+4.07 -1.22 +1.51
+1.67 -1.66 -3.32
-1.25 +4.63 -1.76
-1.76 +1.52 -2.84
->
+4.07 -1.22
+1.67 -1.66
-1.25 +4.63

+1.00 +1.45 +0.65 -0.30 -1.60
+0.88 +2.44 +1.56 -0.42 +0.95
-0.19 +0.34 +0.27 +0.89 +0.55
+0.48 +0.12 +0.71 +4.42 -1.74
-0.20 +0.30 +0.15 -0.13 +0.83
->
+1.00 +1.45
+0.88 +2.44
-0.19 +0.34

+2.29 +3.56
-0.33 -4.79
+4.17 +0.93
+2.58 -3.90
-4.42 -4.71
->
+2.29 +3.56
-0.33 -4.79
+4.17 +0.93

-1.35 +0.50 +4.11 +2.18
-0.85 +1.86 +0.82 +4.31
-1.66 +1.39 +3.17 +3.02
-2.92 +1.61 +3.51 +0.60
-0.85 -0.49 +4.70 +0.99
->
-1.35 +0.50
-0.85 +1.86
-1.66 +1.39

+0.29 +0.50 -1.02 -3.17
+0.45 +0.82 +2.04 -1.40
+3.66 +4.18 +3.93 +2.38
+0.67 +0.39 -1.16 -4.58
-5.33 +1.74 -2.87 -1.97
->
+0.29 +0.50
+0.45 +0.82
+3.66 +4.18

+3.24 +0.75
-3.09 +5.15
-3.30 -4.92
+4.94 +3.72
+1.10 +4.58
->
+3.24 +0.75
-3.09 +5.15
-3.30 -4.92

-2.80 -1.04 -0.79 -1.48 +2.44
-0.58 +2.59 +2.11 -2.33 -0.22
-0.23 +0.73 +1.93 -1.52 -2.88
+1.12 -4.19 -0.32 -0.24 +2.07
-0.49 +1.03 +1.21 -1.58 -0.76
->
-2.80 -1.04
-0.58 +2.59
-0.23 +0.73
---
+1.89 -0.64 +1.96 +2.38 -4.83 -0.83 +1.96
+2.73 +1.20 +0.71 +2.72 -4.05 -0.29 -0.75
+1.66 +2.34 -1.12 +1.18 +0.76 +0.68 -3.37
-0.23 +2.30 -0.90 +0.17 +0.96 +1.02 -2.46
+4.51 -1.59 -0.57 +1.73 +4.09 -0.89 -1.91
->
+1.96 -0.83 -4.83 +2.38 +1.96 -0.64 +1.89
-0.75 -0.29 -4.05 +2.72 +0.71 +1.20 +2.73
-3.37 +0.68 +0.76 +1.18 -1.12 +2.34 +1.66
-2.46 +1.02 +0.96 +0.17 -0.90 +2.30 -0.23
-1.91 -0.89 +4.09 +1.73 -0.57 -1.59 +4.51

-0.95 -1.24 -1.10 -2.55 -1.32 -1.31 +0.96 +0.40 +0.29 -0.21 +0.21
-0.35 -0.25 -1.83 -3.60 +0.40 -0.48 +2.01 +0.29 -3.54 -0.32 -0.27
+1.35 -0.64 -1.04 +0.75 -0.59 +0.73 +1.93 -0.46 +1.38 +1.32 -1.75
-0.36 +0.32 -2.18 +4.80 -0.13 +1.11 +1.22 -0.16 -3.18 -0.13 -0.54
-0.69 -1.04 +0.43 -0.86 -0.21 +0.22 +1.35 -0.29 +3.69 +1.43 +0.43
->
+0.21 -0.21 +0.29 +0.40 +0.96 -1.31 -1.32 -2.55 -1.10 -1.24 -0.95
-0.27 -0.32 -3.54 +0.29 +2.01 -0.48 +0.40 -3.60 -1.83 -0.25 -0.35
-1.75 +1.32 +1.38 -0.46 +1.93 +0.73 -0.59 +0.75 -1.04 -0.64 +1.35
-0.54 -0.13 -3.18 -0.16 +1.22 +1.11 -0.13 +4.80 -2.18 +0.32 -0.36
+0.43 +1.43 +3.69 -0.29 +1.35 +0.22 -0.21 -0.86 +0.43 -1.04 -0.69

-0.27 +5.09 -0.29
-0.41 +1.79 +0.01
+1.37 -3.82 -0.78
+3.37 +0.43 -2.61
-2.26 -1.09 -1.31
+0.16 -0.44 +2.20
+0.92 -0.78 +2.40
->
-0.29 +5.09 -0.27
+0.01 +1.79 -0.41
-0.78 -3.82 +1.37
-2.61 +0.43 +3.37
-1.31 -1.09 -2.26
+2.20 -0.44 +0.16
+2.40 -0.78 +0.92

-0.86 +0.36 -0.48 -1.12 -0.81 +4.43 +0.13 -1.44 -0.69 +0.18
+0.73 +2.94 -2.26 +1.13 +1.71 -1.42 -1.41 +1.53 -2.66 -1.03
+0.58 -2.32 -1.60 +1.24 -1.15 -0.49 -0.17 +3.09 -2.95 +3.19
->
+0.18 -0.69 -1.44 +0.13 +4.43 -0.81 -1.12 -0.48 +0.36 -0.86
-1.03 -2.66 +1.53 -1.41 -1.42 +1.71 +1.13 -2.26 +2.94 +0.73
+3.19 -2.95 +3.09 -0.17 -0.49 -1.15 +1.24 -1.60 -2.32 +0.58

+0.23 -0.44 -0.48 +0.33 +1.06
-0.46 -0.14 +0.29 -0.37 -1.20
+1.92 -1.53 +1.61 +0.79 -1.20
-0.35 +1.81 +1.29 +0.09 +1.81
-0.56 -0.21 -0.06 -0.57 -1.89
+0.72 +0.06 +1.07 +0.47 -1.59
+1.54 -2.23 -2.04 +0.81 +4.21
-0.41 +0.73 -0.05 -0.16 +1.28
->
+1.06 +0.33 -0.48 -0.44 +0.23
-1.20 -0.37 +0.29 -0.14 -0.46
-1.20 +0.79 +1.61 -1.53 +1.92
+1.81 +0.09 +1.29 +1.81 -0.35
-1.89 -0.57 -0.06 -0.21 -0.56
-1.59 +0.47 +1.07 +0.06 +0.72
+4.21 +0.81 -2.04 -2.23 +1.54
+1.28 -0.16 -0.05 +0.73 -0.41

+0.11 -1.52 +4.50 +1.35 -0.01
-0.43 -0.31 -4.31 +0.14 +0.90
->
-0.01 +1.35 +4.50 -1.52 +0.11
+0.90 +0.14 -4.31 -0.31 -0.43

-0.18 +0.12 +0.18 -0.04
-0.43 -3.57 -0.90 -2.93
-2.58 +0.97 +5.14 -2.38
+2.46 -1.40 +1.10 +3.83
-2.58 +0.94 +5.11 -2.34
-0.17 +0.12 +0.13 -0.06
+4.80 +0.79 +1.90 -2.93
-1.64 +1.20 +2.74 -2.13
+0.09 -2.10 +3.06 -1.93
+3.32 -3.22 +0.79 +1.57
+4.21 -2.82 +1.77 +5.07
-0.57 -3.57 -0.90 -2.52
->
-0.04 +0.18 +0.12 -0.18
-2.93 -0.90 -3.57 -0.43
-2.38 +5.14 +0.97 -2.58
+3.83 +1.10 -1.40 +2.46
-2.34 +5.11 +0.94 -2.58
-0.06 +0.13 +0.12 -0.17
-2.93 +1.90 +0.79 +4.80
-2.13 +2.74 +1.20 -1.64
-1.93 +3.06 -2.10 +0.09
+1.57 +0.79 -3.22 +3.32
+5.07 +1.77 -2.82 +4.21
-2.52 -0.90 -3.57 -0.57
